Here is a tiny trained network, its code and every weight. The questions are about switching its units off for an input and a target symbol, where a switched-off unit gives its printed mean instead of its output.

import numpy as np


def w(rows, s, z=0):
    codes = np.array(rows[::2]) - 128.0
    scale = np.full(codes.shape[1], s)
    scale[-1] = z or s
    return codes * scale


def norm(h):
    return h / np.sqrt((h * h).mean(-1, keepdims=True) + 1e-5)


def f(y):
    return np.maximum(y, 0)


def softmax(a):
    e = np.exp(a - a.max(-1, keepdims=True))
    return e / e.sum(-1, keepdims=True)


def log_softmax(a):
    a = a - a.max(-1, keepdims=True)
    return a - np.log(np.exp(a).sum(-1, keepdims=True))


def net(x, mask):
    ids = ['αγζηθλμξπτφψ'.index(c) for c in x.split()]
    T = len(ids)
    res = E[ids] + P[:T]
    u = 0
    for l in range(2):
        r = norm(res)
        for j in range(3):
            rows = slice(3 * j, 3 * j + 3)
            q, k, v = (r @ M[l][rows].T for M in (Q, K, V))
            z = softmax(np.where(np.tri(T) > 0, q @ k.T / 3**0.5, -1e9)) @ v
            o = O[l][rows]
            res = res + np.where(mask[u + j], z, o[:, -1]) @ o[:, :-1]
        u += 3
        y = f(norm(res) @ A[l][:, :-1].T + A[l][:, -1])
        res = res + np.where(mask[u : u + 12], y, B[l][:, -1]) @ B[l][:, :-1]
        u += 12
    return log_softmax(norm(res)[-1] @ U[:, :-1].T + U[:, -1])


Q, K, V, O, A, B = {}, {}, {}, {}, {}, {}
E = w([
[165,202,44,43],'α',
[176,107,106,119],'γ',
[84,152,151,58],'ζ',
[144,85,107,149],'η',
[99,78,147,176],'θ',
[112,137,166,49],'λ',
[12,32,157,156],'μ',
[60,246,160,132],'ξ',
[166,157,64,132],'π',
[103,135,161,215],'τ',
[139,62,164,105],'φ',
[134,255,60,91],'ψ',
],0.01)
P = w([
[89,61,1,82],'0',
[173,100,121,91],'1',
[162,118,138,91],'2',
[153,124,145,93],'3',
[128,127,110,101],'4',
[119,136,111,103],'5',
[114,141,114,106],'6',
[110,148,114,110],'7',
[104,155,116,113],'8',
[99,159,117,116],'9',
[97,162,117,116],'10',
[92,168,115,119],'11',
],0.005)
Q[0] = w([
[76,161,82,171],'L0H1',
[175,151,126,137],'L0H1',
[181,152,211,100],'L0H1',
[184,177,102,143],'L0H2',
[105,79,64,110],'L0H2',
[149,87,66,140],'L0H2',
[127,77,44,53],'L0H3',
[132,142,123,42],'L0H3',
[66,3,202,88],'L0H3',
],0.011)
K[0] = w([
[84,182,81,168],'L0H1',
[205,156,115,124],'L0H1',
[160,137,193,96],'L0H1',
[161,179,116,139],'L0H2',
[147,74,77,90],'L0H2',
[177,105,90,111],'L0H2',
[205,54,66,67],'L0H3',
[137,130,86,6],'L0H3',
[91,40,157,98],'L0H3',
],0.012)
V[0] = w([
[127,135,3,129],'L0H1',
[32,132,112,106],'L0H1',
[98,90,196,158],'L0H1',
[165,106,139,143],'L0H2',
[64,166,145,216],'L0H2',
[167,200,56,199],'L0H2',
[216,24,57,116],'L0H3',
[150,54,120,155],'L0H3',
[106,159,128,187],'L0H3',
],0.0044)
O[0] = w([
[120,58,179,20,178],'L0H1',
[235,53,208,121,241],'L0H1',
[137,218,99,220,105],'L0H1',
[115,167,208,141,88],'L0H2',
[5,112,68,53,39],'L0H2',
[23,3,158,110,6],'L0H2',
[29,234,161,238,209],'L0H3',
[42,220,115,142,130],'L0H3',
[111,23,68,61,40],'L0H3',
],0.0025,0.0017)
A[0] = w([
[136,122,12,130,48],'L0N1',
[249,39,121,185,150],'L0N2',
[117,102,74,21,84],'L0N3',
[160,132,82,80,132],'L0N4',
[112,159,163,109,59],'L0N5',
[251,123,123,111,80],'L0N6',
[35,57,234,122,162],'L0N7',
[56,114,52,142,74],'L0N8',
[53,253,78,124,231],'L0N9',
[110,64,207,108,3],'L0N10',
[63,69,136,140,7],'L0N11',
[232,183,231,103,132],'L0N12',
],0.0052,0.0026)
B[0] = w([
[104,235,147,216,153],'L0N1',
[253,167,53,86,169],'L0N2',
[66,173,139,219,195],'L0N3',
[119,170,182,135,177],'L0N4',
[131,135,119,95,149],'L0N5',
[113,165,207,157,160],'L0N6',
[254,184,123,162,225],'L0N7',
[72,135,161,173,152],'L0N8',
[188,74,182,147,254],'L0N9',
[204,162,147,148,142],'L0N10',
[152,89,202,92,153],'L0N11',
[45,135,101,184,211],'L0N12',
],0.004,0.0045)
Q[1] = w([
[228,153,76,131],'L1H1',
[207,58,8,110],'L1H1',
[105,204,105,43],'L1H1',
[199,167,98,77],'L1H2',
[126,107,62,188],'L1H2',
[168,151,133,192],'L1H2',
[211,103,171,76],'L1H3',
[140,146,236,32],'L1H3',
[81,146,235,114],'L1H3',
],0.011)
K[1] = w([
[190,175,128,162],'L1H1',
[198,148,171,113],'L1H1',
[146,153,68,94],'L1H1',
[116,249,125,29],'L1H2',
[150,127,81,151],'L1H2',
[160,142,130,147],'L1H2',
[88,61,59,148],'L1H3',
[55,101,77,88],'L1H3',
[76,144,92,109],'L1H3',
],0.014)
V[1] = w([
[165,121,92,151],'L1H1',
[92,232,65,201],'L1H1',
[18,146,158,126],'L1H1',
[221,140,146,110],'L1H2',
[115,167,188,136],'L1H2',
[182,93,175,199],'L1H2',
[121,3,49,166],'L1H3',
[158,201,162,232],'L1H3',
[123,130,165,173],'L1H3',
],0.0055)
O[1] = w([
[152,116,99,111,129],'L1H1',
[112,26,97,165,243],'L1H1',
[55,110,144,124,155],'L1H1',
[24,123,77,86,173],'L1H2',
[142,132,31,113,251],'L1H2',
[127,20,121,85,127],'L1H2',
[76,206,80,252,12],'L1H3',
[95,132,7,12,217],'L1H3',
[143,152,81,113,150],'L1H3',
],0.0047,0.0028)
A[1] = w([
[75,114,182,82,197],'L1N1',
[192,90,73,70,118],'L1N2',
[42,148,124,168,114],'L1N3',
[185,115,55,187,1],'L1N4',
[87,86,96,68,163],'L1N5',
[197,49,74,230,110],'L1N6',
[133,71,103,119,78],'L1N7',
[80,96,70,144,169],'L1N8',
[254,154,122,176,215],'L1N9',
[120,136,94,77,144],'L1N10',
[81,39,160,136,56],'L1N11',
[95,69,113,78,83],'L1N12',
],0.0077,0.0038)
B[1] = w([
[147,97,23,168,231],'L1N1',
[178,202,63,224,253],'L1N2',
[154,81,101,47,166],'L1N3',
[200,49,19,119,159],'L1N4',
[106,131,169,202,233],'L1N5',
[167,253,40,64,186],'L1N6',
[97,160,163,122,161],'L1N7',
[192,51,213,120,195],'L1N8',
[62,3,114,129,213],'L1N9',
[150,158,192,98,212],'L1N10',
[38,152,182,98,161],'L1N11',
[164,166,176,178,182],'L1N12',
],0.0054,0.0048)
U = w([
[184,33,20,175,166],'α',
[223,152,151,252,33],'γ',
[139,204,245,152,116],'ζ',
[79,76,88,26,80],'η',
[75,147,122,80,164],'θ',
[167,116,203,12,59],'λ',
[35,209,127,181,181],'μ',
[19,81,41,110,44],'ξ',
[182,42,145,79,252],'π',
[59,145,112,77,109],'τ',
[197,138,174,85,127],'φ',
[49,131,77,227,176],'ψ',
],0.015,0.0033)

Each question gives the input, a string of symbols that net reads in full, and the target symbol t.
The units are the heads (3 rows each of Q, K, V and O) and the neurons (one row each of A and B). Each row of codes is followed by its name. A weight is (code - 128) times the scale printed after its matrix; where a second scale follows, it is the last column's (O, A, B and U).
mask holds one flag per unit, layer by layer, with each layer's heads first. A switched-off unit (its flag False) gives its mean, the last column of its rows in O or B, instead of its output. The means were averaged over made-up inputs and are rounded, as every weight is.
A unit's drop is (log p(t) with every unit on - log p(t) with that unit switched off) / (log p(t) with every unit on - log p(t) with every unit switched off).
The circuit of an input: a set's keep is (log p(t) with only the set's units on - log p(t) with every unit switched off) / (log p(t) with every unit on - log p(t) with every unit switched off). Starting from the 12 units with the biggest drops (on a tie, the unit counted first), units are removed one at a time, each time the one whose removal leaves the highest keep (on an exact tie, the one counted first), for as long as the keep stays at least 0.8.
units of the circuit, in order: the units of the circuit, biggest drop first
most important unit: the unit with the biggest drop
top k neurons: the k neurons with the biggest drops, biggest first
k most important neurons of layer l: the k neurons of layer l with the biggest drops, biggest first
which heads matter: for each layer, one digit per head in row order, 1 if its drop is at least 0.15 and else 0, layers parted by /
input ξ π φ μ ζ μ π μ μ γ λ π, target γ: most important unit -> L1H3
input ζ ζ π α π μ π π π ξ, target ζ: which heads matter -> 100 / 101
input λ π ψ φ, target α: which heads matter -> 100 / 000
input α μ θ π γ α μ λ ζ ξ, target α: 3 most important neurons of layer 0 -> (L0N3 L0N9 L0N7)
input φ ζ α ξ μ, target π: which heads matter -> 000 / 011
input μ λ φ, target α: top 3 neurons -> (L0N2 L1N9 L1N4)
input γ τ π ζ η η μ ζ, target γ: which heads matter -> 101 / 100
input λ τ ζ γ η μ π π ζ, target λ: top 2 neurons -> (L0N7 L1N2)
input π μ η λ, target π: which heads matter -> 111 / 101
input ζ μ μ α λ, target ζ: which heads matter -> 100 / 101
input α φ ξ τ λ λ, target α: top 4 neurons -> (L1N1 L0N1 L0N3 L0N7)
input ψ τ λ γ λ λ ξ, target ψ: top 2 neurons -> (L1N1 L0N7)
input λ λ ψ π φ γ λ η θ γ ξ, target λ: which heads matter -> 011 / 001
input μ η α τ ζ ψ ζ, target μ: units of the circuit, in order -> (L1H3)
input α ζ ξ, target α: 2 most important neurons of layer 0 -> (L0N1 L0N3)
input μ ζ ζ η ψ ψ ψ π θ η, target γ: which heads matter -> 011 / 001
input ζ η ζ α, target π: which heads matter -> 111 / 111
input λ π γ ψ μ μ θ ξ γ, target γ: which heads matter -> 101 / 011
input α γ τ η ξ μ τ μ ξ ψ ζ, target α: which heads matter -> 100 / 111
input γ τ γ μ π ζ, target γ: most important unit -> L0N7
input η μ ξ γ μ θ ζ ζ θ α ζ, target η: top 3 neurons -> (L1N3 L0N1 L0N9)
input η ζ ζ ψ μ μ λ ξ, target η: which heads matter -> 101 / 101
input θ φ ζ π φ, target γ: top 2 neurons -> (L0N12 L1N2)
input π ξ π μ γ λ ζ η ξ, target π: top 2 neurons -> (L0N1 L0N9)
input μ φ φ, target γ: which heads matter -> 111 / 000
input ζ ζ π α ξ η α μ μ ζ ζ, target ζ: 2 most important neurons of layer 0 -> (L0N7 L0N9)
input ζ α ζ λ μ ζ η φ η, target γ: which heads matter -> 001 / 010
input ζ λ π φ λ η π λ, target ζ: top 3 neurons -> (L0N7 L1N2 L0N12)
input φ ζ ζ ζ τ λ ζ λ ξ ψ ζ, target φ: 2 most important neurons of layer 1 -> (L1N9 L1N1)
input ψ λ ξ ξ, target ψ: most important neuron of layer 0 -> (L0N3)
